Below are the code and all the weights of a small trained network. Each question names an input and a target symbol and asks about switching units off, where a switched-off unit gives its printed mean instead of its output.

import numpy as np


def w(rows, s, z=0):
    codes = np.array(rows[::2]) - 128.0
    scale = np.full(codes.shape[1], s)
    scale[-1] = z or s
    return codes * scale


def f(y):
    return np.maximum(y, 0)


def softmax(a):
    e = np.exp(a - a.max(-1, keepdims=True))
    return e / e.sum(-1, keepdims=True)


def log_softmax(a):
    a = a - a.max(-1, keepdims=True)
    return a - np.log(np.exp(a).sum(-1, keepdims=True))


def net(x, mask):
    ids = ['αβγημψ'.index(c) for c in x.split()]
    T = len(ids)
    res = E[ids] + P[:T]
    u = 0
    for l in range(2):
        q, k, v = (res @ M[l].T for M in (Q, K, V))
        z = softmax(np.where(np.tri(T) > 0, q @ k.T / 3**0.5, -1e9)) @ v
        res = res + np.where(mask[u], z, O[l][:, -1]) @ O[l][:, :-1]
        u += 1
        y = f(res @ A[l][:, :-1].T + A[l][:, -1])
        res = res + np.where(mask[u : u + 16], y, B[l][:, -1]) @ B[l][:, :-1]
        u += 16
    return log_softmax(res[-1] @ U[:, :-1].T + U[:, -1])


Q, K, V, O, A, B = {}, {}, {}, {}, {}, {}
E = w([
[131,48,104],'α',
[104,160,154],'β',
[163,68,160],'γ',
[116,59,132],'η',
[92,181,66],'μ',
[156,4,131],'ψ',
],0.014)
P = w([
[145,131,98],'0',
[3,116,94],'1',
[66,113,177],'2',
[132,151,78],'3',
[172,137,222],'4',
[119,129,149],'5',
[144,161,80],'6',
[188,172,207],'7',
[148,95,144],'8',
[157,167,84],'9',
[142,168,231],'10',
[165,103,133],'11',
],0.014)
Q[0] = w([
[254,176,123],'L0H1',
[81,13,88],'L0H1',
[54,165,2],'L0H1',
],0.0073)
K[0] = w([
[210,132,246],'L0H1',
[221,141,171],'L0H1',
[202,131,40],'L0H1',
],0.011)
V[0] = w([
[28,102,212],'L0H1',
[3,70,225],'L0H1',
[202,165,229],'L0H1',
],0.0043)
O[0] = w([
[186,254,130,155],'L0H1',
[167,83,190,174],'L0H1',
[41,104,104,4],'L0H1',
],0.005,0.0022)
A[0] = w([
[68,161,139,53],'L0N1',
[123,83,147,147],'L0N2',
[81,254,75,231],'L0N3',
[143,152,52,85],'L0N4',
[75,83,218,93],'L0N5',
[181,78,104,223],'L0N6',
[181,79,126,158],'L0N7',
[200,172,16,36],'L0N8',
[116,179,136,60],'L0N9',
[101,85,154,69],'L0N10',
[171,138,57,76],'L0N11',
[24,119,158,58],'L0N12',
[72,125,31,90],'L0N13',
[175,81,89,26],'L0N14',
[61,171,141,45],'L0N15',
[89,104,56,254],'L0N16',
],0.014,0.0073)
B[0] = w([
[152,206,163,136],'L0N1',
[146,159,139,168],'L0N2',
[121,146,199,249],'L0N3',
[46,131,121,160],'L0N4',
[147,138,99,167],'L0N5',
[116,178,134,211],'L0N6',
[107,123,147,182],'L0N7',
[5,96,103,166],'L0N8',
[130,157,46,136],'L0N9',
[126,182,101,141],'L0N10',
[68,71,114,151],'L0N11',
[136,77,121,144],'L0N12',
[46,124,155,183],'L0N13',
[202,66,101,140],'L0N14',
[129,166,117,137],'L0N15',
[72,68,109,235],'L0N16',
],0.015,0.011)
Q[1] = w([
[8,139,193],'L1H1',
[97,152,72],'L1H1',
[127,105,187],'L1H1',
],0.017)
K[1] = w([
[179,247,86],'L1H1',
[207,32,112],'L1H1',
[72,224,153],'L1H1',
],0.011)
V[1] = w([
[104,251,100],'L1H1',
[133,188,138],'L1H1',
[134,95,171],'L1H1',
],0.013)
O[1] = w([
[201,54,254,253],'L1H1',
[171,81,116,165],'L1H1',
[108,188,110,207],'L1H1',
],0.0096,0.0063)
A[1] = w([
[56,80,30,122],'L1N1',
[93,75,126,9],'L1N2',
[73,97,132,185],'L1N3',
[247,193,40,27],'L1N4',
[163,68,163,81],'L1N5',
[156,43,32,75],'L1N6',
[239,160,149,192],'L1N7',
[22,77,109,91],'L1N8',
[125,122,155,39],'L1N9',
[189,67,38,145],'L1N10',
[98,38,54,76],'L1N11',
[92,189,138,180],'L1N12',
[204,120,124,44],'L1N13',
[130,206,203,61],'L1N14',
[139,5,122,77],'L1N15',
[142,58,21,66],'L1N16',
],0.012)
B[1] = w([
[156,37,190,207],'L1N1',
[19,97,254,161],'L1N2',
[169,93,96,217],'L1N3',
[85,217,232,128],'L1N4',
[191,164,164,149],'L1N5',
[71,220,209,136],'L1N6',
[32,161,94,167],'L1N7',
[166,225,61,252],'L1N8',
[197,112,177,132],'L1N9',
[126,173,233,131],'L1N10',
[137,148,63,168],'L1N11',
[133,76,173,179],'L1N12',
[30,84,50,132],'L1N13',
[233,150,58,163],'L1N14',
[142,157,71,157],'L1N15',
[118,252,237,138],'L1N16',
],0.0096,0.032)
U = w([
[166,93,13,246],'α',
[132,83,85,237],'β',
[62,114,138,160],'γ',
[111,214,1,105],'η',
[93,218,148,1],'μ',
[127,75,198,54],'ψ',
],0.015,0.0038)

Each question gives the input, a string of symbols that net reads in full, and the target symbol t.
The units are the heads (3 rows each of Q, K, V and O) and the neurons (one row each of A and B). Each row of codes is followed by its name. A weight is (code - 128) times the scale printed after its matrix; where a second scale follows, it is the last column's (O, A, B and U).
mask holds one flag per unit, layer by layer, with each layer's heads first. A switched-off unit (its flag False) gives its mean, the last column of its rows in O or B, instead of its output. The means were averaged over made-up inputs and are rounded, as every weight is.
A unit's drop is (log p(t) with every unit on - log p(t) with that unit switched off) / (log p(t) with every unit on - log p(t) with every unit switched off).
The circuit of an input: a set's keep is (log p(t) with only the set's units on - log p(t) with every unit switched off) / (log p(t) with every unit on - log p(t) with every unit switched off). Starting from the 12 units with the biggest drops (on a tie, the unit counted first), units are removed one at a time, each time the one whose removal leaves the highest keep (on an exact tie, the one counted first), for as long as the keep stays at least 0.8.
units of the circuit, in order: the units of the circuit, biggest drop first
unit that matters most: the unit with the biggest drop
k most important neurons: the k neurons with the biggest drops, biggest first
top k neurons in layer l: the k neurons of layer l with the biggest drops, biggest first
drop when u is switched off: that unit's drop, to one decimal
input β α μ α η α ψ ψ β γ μ μ, target ψ: 3 most important neurons : L0N9, L0N16, L0N3
input μ μ β α μ μ μ η μ μ α μ, target α: units of the circuit, in order : L1N15, L1H1, L0N16
input μ α μ μ ψ μ μ μ α μ α μ, target α: units of the circuit, in order : L1N15, L0N16, L1H1
input μ η μ μ ψ α, target α: top 2 neurons in layer 1 : L1N8, L1N2
input η μ μ β η α η, target α: 4 most important neurons : L0N3, L1N8, L1N7, L1N2
input α μ ψ γ β η ψ, target μ: 4 most important neurons : L0N3, L0N14, L1N6, L1N10
input γ α μ, target ψ: top neuron in layer 1 : L1N8
input α γ μ μ, target γ: 4 most important neurons : L1N2, L1N1, L1N8, L0N3
input μ β μ β β β α, target η: 4 most important neurons : L1N8, L0N3, L1N11, L1N15
input α α α η α, target μ: 3 most important neurons : L1N8, L1N3, L1N1
input ψ γ μ μ μ η μ β μ ψ, target μ: units of the circuit, in order : L0N3, L0N14, L1N6, L1N16
input α μ μ ψ α, target μ: 2 most important neurons : L1N8, L1N1
input γ β μ α η α η ψ, target η: top 3 neurons in layer 1 : L1N1, L1N2, L1N7
input ψ α η, target β: top 3 neurons in layer 0 : L0N3, L0N16, L0N12
input η γ β η, target α: units of the circuit, in order : L0N3, L1N7
input η μ ψ μ α μ μ μ μ μ, target γ: unit that matters most : L1N2
input μ μ γ α ψ γ ψ β μ α, target η: top 4 neurons in layer 1 : L1N8, L1N11, L1N15, L1N6
input μ μ μ γ η, target η: top 2 neurons in layer 1 : L1N1, L1N2
input μ η η β η, target μ: top 3 neurons in layer 0 : L0N16, L0N7, L0N14
input η μ η μ α μ μ β, target η: top 4 neurons in layer 1 : L1N14, L1N1, L1N2, L1N7
input μ α α β γ, target η: top 2 neurons in layer 0 : L0N16, L0N13
input η γ β α μ α μ γ β η η γ, target μ: drop when L0H1 is switched off : -0.1
input μ μ μ α β η μ η ψ, target γ: drop when L0N2 is switched off : 0.4
input μ η μ μ μ μ ψ β, target η: drop when L1N14 is switched off : 1.5
input β ψ μ μ η, target η: drop when L1N1 is switched off : 1.1
